Below are the code and all the weights of a small trained network. Each question names an input and a class and asks about switching units off, where a switched-off unit gives its printed mean instead of its output.

import numpy as np


def w(rows, s, z=0):
    codes = np.array(rows[::2]) - 128.0
    scale = np.full(codes.shape[1], s)
    scale[-1] = z or s
    return codes * scale


def f(y):
    return y / 2 * (1 + np.tanh(0.7978845608 * (y + 0.044715 * y**3)))


def log_softmax(a):
    a = a - a.max(-1, keepdims=True)
    return a - np.log(np.exp(a).sum(-1, keepdims=True))


def net(x, mask):
    res = np.array(x, float).reshape(1, 8) / 4 @ E
    y = f(res @ A[0][:, :-1].T + A[0][:, -1])
    res = res + np.where(mask, y, B[0][:, -1]) @ B[0][:, :-1]
    return log_softmax(res[-1] @ U[:, :-1].T + U[:, -1])


A, B = {}, {}
E = w([
[129,115,130,120,133,148,132,126,130,136],'x0',
[143,207,88,64,188,73,216,156,197,196],'x1',
[121,143,129,139,123,106,124,129,122,113],'x2',
[182,85,242,81,86,65,114,149,204,106],'x3',
[39,53,131,101,18,107,151,148,92,228],'x4',
[120,92,76,46,116,110,196,127,111,11],'x5',
[137,122,130,118,126,148,134,128,127,132],'x6',
[122,106,128,156,133,121,148,99,139,137],'x7',
],0.012)
A[0] = w([
[193,92,212,81,84,62,122,116,213,126,27],'neuron 0',
[105,184,53,125,175,158,175,84,67,173,53],'neuron 1',
[134,137,44,168,106,143,111,134,19,142,85],'neuron 2',
[57,123,105,99,53,106,155,140,148,187,3],'neuron 3',
[97,203,81,82,74,101,229,142,193,144,64],'neuron 4',
[113,213,104,69,178,87,152,102,182,228,15],'neuron 5',
[98,109,105,144,22,121,156,188,108,171,104],'neuron 6',
[136,202,197,180,144,138,84,140,131,254,15],'neuron 7',
],0.0075,0.004)
B[0] = w([
[53,142,196,139,163,130,163,176,118,185,248],'neuron 0',
[72,165,187,148,83,114,166,236,155,174,227],'neuron 1',
[112,152,191,128,137,67,150,91,104,216,206],'neuron 2',
[121,185,111,171,211,140,125,138,179,71,210],'neuron 3',
[140,93,130,43,70,167,99,75,110,114,234],'neuron 4',
[161,111,152,114,90,119,2,24,134,221,253],'neuron 5',
[181,204,54,207,142,222,112,131,179,91,225],'neuron 6',
[187,38,8,21,134,99,188,151,95,102,255],'neuron 7',
],0.0099,0.0095)
U = w([
[85,143,183,152,132,93,153,203,143,186,60],'0',
[135,82,149,149,41,149,5,51,111,107,113],'1',
[209,215,86,178,215,158,111,123,238,77,90],'2',
[142,67,44,94,100,81,195,148,118,80,253],'3',
],0.011,0.0071)

Each question gives the input, the list of numbers given to net, and the class t.
The units are the neurons (one row each of A and B). Each row of codes is followed by its name. A weight is (code - 128) times the scale printed after its matrix; where a second scale follows, it is the last column's (A, B and U).
mask holds one flag per neuron, in row order. A switched-off neuron (its flag False) gives its mean, the last column of its row in B, instead of its output. The means were averaged over made-up inputs and are rounded, as every weight is.
A unit's drop is (log p(t) with every unit on - log p(t) with that unit switched off) / (log p(t) with every unit on - log p(t) with every unit switched off).
The circuit of an input: a set's keep is (log p(t) with only the set's units on - log p(t) with every unit switched off) / (log p(t) with every unit on - log p(t) with every unit switched off). Starting from all 8 units, units are removed one at a time, each time the one whose removal leaves the highest keep (on an exact tie, the one counted first), for as long as the keep stays at least 0.8.
circuit, biggest first: the units of the circuit, biggest drop first
k most important neurons: the k neurons with the biggest drops, biggest first
drop of u: that unit's drop, to one decimal
input [4,-3,5,0,6,-4,2,-6], class 2: most important neuron => (neuron 6)
input [6,-6,2,-6,-6,-6,-7,1], class 0: 3 most important neurons => (neuron 2; neuron 5; neuron 6)
input [6,-3,7,5,-4,2,6,-3], class 0: circuit, biggest first => (neuron 0; neuron 6)
input [-1,-1,-4,-6,6,-8,1,6], class 3: 2 most important neurons => (neuron 7; neuron 0)
input [8,6,-1,4,3,3,-5,7], class 1: circuit, biggest first => (neuron 4; neuron 5)
input [5,3,0,-6,7,-8,-1,-3], class 3: 2 most important neurons => (neuron 7; neuron 0)
input [1,-3,0,5,6,-2,-7,3], class 2: 3 most important neurons => (neuron 6; neuron 3; neuron 1)
input [-6,-3,8,7,-5,6,-5,2], class 0: 3 most important neurons => (neuron 0; neuron 7; neuron 6)
input [8,1,5,-6,-6,4,4,2], class 0: circuit, biggest first => (neuron 1; neuron 6)
input [1,4,1,-2,5,5,6,6], class 2: circuit, biggest first => (neuron 3; neuron 6)
input [5,8,0,-4,-5,2,4,-4], class 1: circuit, biggest first => (neuron 5; neuron 4)
input [2,4,6,-2,-1,-1,4,-7], class 1: 2 most important neurons => (neuron 5; neuron 0)
input [1,4,5,3,8,3,-6,-3], class 2: 2 most important neurons => (neuron 3; neuron 6)
input [1,5,5,-5,-1,0,8,6], class 0: most important neuron => (neuron 1)
input [-3,7,-5,-5,2,0,-3,5], class 1: 3 most important neurons => (neuron 5; neuron 4; neuron 0)
input [6,4,-7,6,2,3,0,-5], class 0: 2 most important neurons => (neuron 0; neuron 7)
input [8,-7,-6,2,4,-8,3,4], class 3: 2 most important neurons => (neuron 7; neuron 5)
input [-4,4,5,7,-3,7,-3,2], class 0: 2 most important neurons => (neuron 0; neuron 7)
input [-3,-4,2,8,2,5,-3,7], class 0: drop of neuron 0 => 0.6
input [-4,7,4,0,-7,3,6,6], class 1: drop of neuron 6 => 0.1
input [-6,7,-5,-4,6,-3,-2,-2], class 1: drop of neuron 4 => 0.5
input [-4,1,4,-8,-5,3,7,-4], class 0: circuit, biggest first => (neuron 1)
